Below are the code and all the weights of a small trained network. Each question names an input and a target symbol and asks about switching units off, where a switched-off unit gives its printed mean instead of its output.

import numpy as np


def w(rows, s, z=0):
    codes = np.array(rows[::2]) - 128.0
    scale = np.full(codes.shape[1], s)
    scale[-1] = z or s
    return codes * scale


def softmax(a):
    e = np.exp(a - a.max(-1, keepdims=True))
    return e / e.sum(-1, keepdims=True)


def log_softmax(a):
    a = a - a.max(-1, keepdims=True)
    return a - np.log(np.exp(a).sum(-1, keepdims=True))


def net(x, mask):
    ids = ['εημπστφψω'.index(c) for c in x.split()]
    T = len(ids)
    res = E[ids] + P[:T]
    u = 0
    for l in range(2):
        r = res
        for j in range(3):
            rows = slice(2 * j, 2 * j + 2)
            q, k, v = (r @ M[l][rows].T for M in (Q, K, V))
            z = softmax(np.where(np.tri(T) > 0, q @ k.T / 2**0.5, -1e9)) @ v
            o = O[l][rows]
            res = res + np.where(mask[u + j], z, o[:, -1]) @ o[:, :-1]
        u += 3
    return log_softmax(res[-1] @ U[:, :-1].T + U[:, -1])


Q, K, V, O = {}, {}, {}, {}
E = w([
[90,129,43,79,145],'ε',
[138,158,90,95,131],'η',
[163,178,192,83,172],'μ',
[135,107,122,70,147],'π',
[203,142,175,99,148],'σ',
[151,127,2,140,107],'τ',
[91,163,155,141,62],'φ',
[156,224,119,160,77],'ψ',
[139,243,111,71,18],'ω',
],0.021)
P = w([
[2,96,112,116,105],'0',
[74,49,147,95,86],'1',
[89,121,150,61,130],'2',
[111,98,161,58,78],'3',
[142,97,172,65,26],'4',
[145,79,173,76,2],'5',
[134,79,203,116,39],'6',
],0.0059)
Q[0] = w([
[255,169,236,178,114],'L0H1',
[183,102,45,113,179],'L0H1',
[113,167,155,145,74],'L0H2',
[172,92,119,52,119],'L0H2',
[80,136,154,80,81],'L0H3',
[190,152,163,47,159],'L0H3',
],0.0088)
K[0] = w([
[172,179,110,34,83],'L0H1',
[193,91,115,125,194],'L0H1',
[162,140,151,52,81],'L0H2',
[118,81,42,102,125],'L0H2',
[93,114,129,67,103],'L0H3',
[162,195,254,107,83],'L0H3',
],0.0097)
V[0] = w([
[75,143,141,91,57],'L0H1',
[176,101,113,97,255],'L0H1',
[87,132,147,164,198],'L0H2',
[105,111,161,222,87],'L0H2',
[109,72,148,90,148],'L0H3',
[102,84,78,166,146],'L0H3',
],0.0087)
O[0] = w([
[134,174,125,115,226,247],'L0H1',
[97,84,55,135,89,25],'L0H1',
[82,120,166,255,168,4],'L0H2',
[150,82,126,162,212,1],'L0H2',
[161,172,161,118,172,100],'L0H3',
[101,186,174,156,174,79],'L0H3',
],0.0078,0.0052)
Q[1] = w([
[169,98,113,96,101],'L1H1',
[167,87,60,157,93],'L1H1',
[47,38,129,154,159],'L1H2',
[136,149,49,92,37],'L1H2',
[134,146,44,254,172],'L1H3',
[64,24,194,227,109],'L1H3',
],0.0091)
K[1] = w([
[128,121,83,104,6],'L1H1',
[180,112,75,130,146],'L1H1',
[99,34,56,162,175],'L1H2',
[77,158,176,59,2],'L1H2',
[109,70,159,210,182],'L1H3',
[67,82,153,78,200],'L1H3',
],0.0099)
V[1] = w([
[163,193,98,214,126],'L1H1',
[154,142,203,96,98],'L1H1',
[91,135,181,105,107],'L1H2',
[165,101,59,71,117],'L1H2',
[137,75,54,129,141],'L1H3',
[149,154,133,248,94],'L1H3',
],0.012)
O[1] = w([
[90,208,63,3,104,90],'L1H1',
[106,38,117,94,86,152],'L1H1',
[97,160,137,48,242,182],'L1H2',
[248,230,3,243,54,215],'L1H2',
[229,112,131,138,221,95],'L1H3',
[191,169,63,39,62,11],'L1H3',
],0.0069,0.012)
U = w([
[47,200,36,222,210,3],'ε',
[128,170,88,199,97,89],'η',
[127,155,80,89,236,185],'μ',
[192,56,86,199,98,242],'π',
[178,141,118,232,206,170],'σ',
[254,204,40,108,218,108],'τ',
[126,168,107,187,160,156],'φ',
[142,231,105,192,179,23],'ψ',
[139,191,71,51,75,108],'ω',
],0.007,0.004)

Each question gives the input, a string of symbols that net reads in full, and the target symbol t.
The units are the heads (2 rows each of Q, K, V and O). Each row of codes is followed by its name. A weight is (code - 128) times the scale printed after its matrix; where a second scale follows, it is the last column's (O and U).
mask holds one flag per head, layer by layer. A switched-off head (its flag False) gives its mean, the last column of its rows in O, instead of its output. The means were averaged over made-up inputs and are rounded, as every weight is.
A unit's drop is (log p(t) with every unit on - log p(t) with that unit switched off) / (log p(t) with every unit on - log p(t) with every unit switched off).
The circuit of an input: a set's keep is (log p(t) with only the set's units on - log p(t) with every unit switched off) / (log p(t) with every unit on - log p(t) with every unit switched off). Starting from all 6 units, units are removed one at a time, each time the one whose removal leaves the highest keep (on an exact tie, the one counted first), for as long as the keep stays at least 0.8.
units of the circuit, in order: the units of the circuit, biggest drop first
unit that matters most: the unit with the biggest drop
heads that matter: for each layer, one digit per head in row order, 1 if its drop is at least 0.15 and else 0, layers parted by /
drop when u is switched off: that unit's drop, to one decimal
input ε η σ, target π: units of the circuit, in order -> [L0H1; L0H3; L1H1]
input ω σ μ η ε, target ε: units of the circuit, in order -> [L1H3; L0H1; L0H2]
input φ σ σ σ μ μ, target π: units of the circuit, in order -> [L1H1; L0H1]
input ε τ π π τ ψ σ, target ω: units of the circuit, in order -> [L1H3; L0H3]
input φ π σ ω π, target π: units of the circuit, in order -> [L1H1; L0H3]
input τ τ σ μ φ ε ε, target μ: heads that matter -> 000 / 010
input τ ω τ τ ε, target ε: heads that matter -> 110 / 001
input μ μ μ η ψ τ, target ω: heads that matter -> 010 / 001
input μ τ π τ φ σ, target μ: units of the circuit, in order -> [L1H2; L0H1]
input σ τ φ ε τ ε, target τ: heads that matter -> 110 / 101
input τ ε φ ε σ, target μ: units of the circuit, in order -> [L1H2; L0H3]
input φ τ σ η ε ψ μ, target ω: units of the circuit, in order -> [L1H3]
input φ φ η, target μ: heads that matter -> 100 / 010
input μ ω ε μ μ π, target π: units of the circuit, in order -> [L0H3; L1H1]
input ψ σ σ μ η, target π: heads that matter -> 111 / 100
input σ η ε τ σ τ τ, target τ: heads that matter -> 000 / 101
input σ ε ε π σ π τ, target τ: units of the circuit, in order -> [L1H3]
input ε σ τ φ σ η, target μ: heads that matter -> 001 / 010
input ψ φ φ, target ω: heads that matter -> 000 / 101
input π η φ, target μ: heads that matter -> 100 / 010
input μ π τ τ τ π σ, target τ: unit that matters most -> L1H3
input τ σ τ φ σ τ, target μ: heads that matter -> 001 / 010
input ε π π ψ ε, target ω: drop when L0H2 is switched off -> 0.1
input φ σ η φ ε, target μ: drop when L1H2 is switched off -> 1.0
input ε ε σ π μ, target π: drop when L1H1 is switched off -> 0.4
